Below are the code and all the weights of a small trained network. Each question names an input and a class and asks about switching units off, where a switched-off unit gives its printed mean instead of its output.

import numpy as np


def w(rows, s, z=0):
    codes = np.array(rows[::2]) - 128.0
    scale = np.full(codes.shape[1], s)
    scale[-1] = z or s
    return codes * scale


def norm(h):
    return h / np.sqrt((h * h).mean(-1, keepdims=True) + 1e-5)


def f(y):
    return y / 2 * (1 + np.tanh(0.7978845608 * (y + 0.044715 * y**3)))


def log_softmax(a):
    a = a - a.max(-1, keepdims=True)
    return a - np.log(np.exp(a).sum(-1, keepdims=True))


def net(x, mask):
    res = np.array(x, float).reshape(1, 6) / 4 @ E
    u = 0
    for l in range(3):
        y = f(norm(res) @ A[l][:, :-1].T + A[l][:, -1])
        res = res + np.where(mask[u : u + 9], y, B[l][:, -1]) @ B[l][:, :-1]
        u += 9
    return log_softmax(norm(res)[-1] @ U[:, :-1].T + U[:, -1])


A, B = {}, {}
E = w([
[128,129,130,130,126,128],'x0',
[244,136,94,133,137,168],'x1',
[129,130,134,133,123,129],'x2',
[127,154,188,71,122,158],'x3',
[128,128,130,130,128,128],'x4',
[155,151,112,87,4,71],'x5',
],0.004)
A[0] = w([
[13,81,193,162,235,144,164],'L0N1',
[117,154,128,86,169,146,125],'L0N2',
[231,151,106,98,118,161,162],'L0N3',
[153,171,190,57,168,193,31],'L0N4',
[129,135,169,34,169,169,174],'L0N5',
[70,80,144,124,182,120,158],'L0N6',
[101,145,69,117,187,123,4],'L0N7',
[121,108,90,162,75,45,91],'L0N8',
[197,157,103,165,254,251,15],'L0N9',
],0.0046,0.0011)
B[0] = w([
[233,253,48,125,31,155,247],'L0N1',
[174,121,165,146,85,152,139],'L0N2',
[150,170,129,172,166,227,197],'L0N3',
[173,86,152,133,188,205,170],'L0N4',
[158,96,188,106,143,184,176],'L0N5',
[212,132,106,103,99,141,163],'L0N6',
[130,126,113,166,89,114,121],'L0N7',
[81,79,109,143,224,232,164],'L0N8',
[54,33,216,148,141,95,255],'L0N9',
],0.0042,0.0035)
A[1] = w([
[149,180,245,2,109,173,251],'L1N1',
[116,128,142,82,214,154,227],'L1N2',
[210,153,65,102,138,178,212],'L1N3',
[105,87,205,32,124,94,168],'L1N4',
[174,157,107,183,102,99,165],'L1N5',
[128,100,99,171,163,60,25],'L1N6',
[111,48,190,150,184,105,146],'L1N7',
[62,112,95,105,123,71,120],'L1N8',
[88,195,83,110,84,102,122],'L1N9',
],0.0055,0.0019)
B[1] = w([
[88,113,187,67,171,107,253],'L1N1',
[131,122,143,173,2,133,155],'L1N2',
[65,171,104,154,91,122,201],'L1N3',
[98,159,154,209,133,26,159],'L1N4',
[77,95,94,150,179,124,154],'L1N5',
[140,139,126,36,160,144,125],'L1N6',
[251,86,98,131,118,99,155],'L1N7',
[105,82,143,131,77,218,139],'L1N8',
[196,59,156,174,183,154,158],'L1N9',
],0.0048,0.0057)
A[2] = w([
[59,183,145,95,92,133,137],'L2N1',
[167,243,149,27,138,183,3],'L2N2',
[184,139,162,97,68,120,140],'L2N3',
[128,189,6,159,134,111,122],'L2N4',
[189,142,50,236,125,129,146],'L2N5',
[61,169,35,224,60,76,81],'L2N6',
[162,51,124,254,95,92,87],'L2N7',
[118,91,120,143,120,171,153],'L2N8',
[132,238,176,42,123,182,18],'L2N9',
],0.0058,0.0023)
B[2] = w([
[152,143,77,87,187,95,185],'L2N1',
[78,106,6,92,177,192,189],'L2N2',
[102,182,151,129,185,178,154],'L2N3',
[163,168,254,107,132,157,219],'L2N4',
[147,154,131,114,123,24,252],'L2N5',
[146,167,120,182,77,179,234],'L2N6',
[106,115,46,85,151,123,210],'L2N7',
[71,126,115,123,94,150,161],'L2N8',
[120,149,2,98,141,143,210],'L2N9',
],0.0062,0.0036)
U = w([
[202,249,108,207,68,115,248],'0',
[98,205,44,49,198,205,213],'1',
[222,34,71,184,176,20,66],'2',
[196,52,224,138,208,194,79],'3',
[51,51,49,187,46,119,87],'4',
[43,100,218,71,159,47,2],'5',
],0.012,0.00097)

Each question gives the input, the list of numbers given to net, and the class t.
The units are the neurons (one row each of A and B). Each row of codes is followed by its name. A weight is (code - 128) times the scale printed after its matrix; where a second scale follows, it is the last column's (A, B and U).
mask holds one flag per neuron, layer by layer. A switched-off neuron (its flag False) gives its mean, the last column of its row in B, instead of its output. The means were averaged over made-up inputs and are rounded, as every weight is.
A unit's drop is (log p(t) with every unit on - log p(t) with that unit switched off) / (log p(t) with every unit on - log p(t) with every unit switched off).
The circuit of an input: a set's keep is (log p(t) with only the set's units on - log p(t) with every unit switched off) / (log p(t) with every unit on - log p(t) with every unit switched off). Starting from the 12 units with the biggest drops (on a tie, the unit counted first), units are removed one at a time, each time the one whose removal leaves the highest keep (on an exact tie, the one counted first), for as long as the keep stays at least 0.8.
circuit, biggest first: the units of the circuit, biggest drop first
k most important neurons: the k neurons with the biggest drops, biggest first
k most important neurons of layer l: the k neurons of layer l with the biggest drops, biggest first
drop of u: that unit's drop, to one decimal
input [-1,7,-2,3,-2,0], class 3: 2 most important neurons -> L0N1; L0N9
input [-8,0,-4,-5,-3,1], class 4: circuit, biggest first -> L2N1
input [-8,-1,-7,-8,-2,0], class 0: 2 most important neurons -> L1N1; L0N9
input [-1,3,6,1,-2,7], class 1: 2 most important neurons of layer 1 -> L1N4; L1N2
input [5,-1,5,-2,-2,8], class 4: 4 most important neurons -> L0N1; L1N9; L0N8; L1N8
input [8,-4,-2,0,-8,3], class 4: 2 most important neurons -> L1N1; L2N4
input [-4,0,-6,-6,-5,6], class 4: circuit, biggest first -> L0N1; L1N8
input [0,1,-2,1,-8,-6], class 3: 2 most important neurons of layer 0 -> L0N9; L0N1
input [5,4,-8,6,2,0], class 3: circuit, biggest first -> L0N1; L0N4
input [6,2,1,6,-8,0], class 3: 3 most important neurons of layer 0 -> L0N1; L0N4; L0N5
input [0,2,-2,7,7,-2], class 3: circuit, biggest first -> L0N4; L0N9
input [-5,1,2,2,-5,7], class 1: 2 most important neurons of layer 0 -> L0N9; L0N3
input [-5,7,2,1,7,-2], class 3: 2 most important neurons of layer 2 -> L2N9; L2N1
input [0,8,-6,2,-7,-2], class 3: most important neuron -> L0N9
input [-3,0,-6,2,0,2], class 5: 3 most important neurons -> L0N1; L1N1; L1N4
input [5,0,6,5,3,8], class 5: 3 most important neurons -> L0N1; L1N4; L1N1
input [0,8,1,0,-5,-2], class 2: 4 most important neurons of layer 2 -> L2N4; L2N7; L2N5; L2N6
input [-6,-6,-7,0,6,0], class 0: 2 most important neurons -> L0N1; L0N9
input [3,-3,0,0,8,5], class 4: 3 most important neurons -> L1N1; L2N4; L0N5
input [-4,4,0,0,-5,-6], class 2: 2 most important neurons -> L0N9; L1N7
input [-7,-4,7,-1,0,-1], class 0: circuit, biggest first -> L0N1
input [1,-2,7,-1,-4,8], class 4: 2 most important neurons of layer 1 -> L1N1; L1N9
input [-1,-1,-4,-2,3,4], class 4: 3 most important neurons -> L0N1; L1N1; L2N4
input [-6,-2,-3,0,-1,-8], class 0: 2 most important neurons -> L0N1; L1N1
input [5,6,-3,5,-2,-1], class 3: 2 most important neurons -> L0N9; L0N1
input [-3,4,7,-5,-2,-6], class 2: drop of L0N9 -> 2.1
input [-8,0,2,-3,-6,-3], class 0: drop of L0N1 -> 1.5
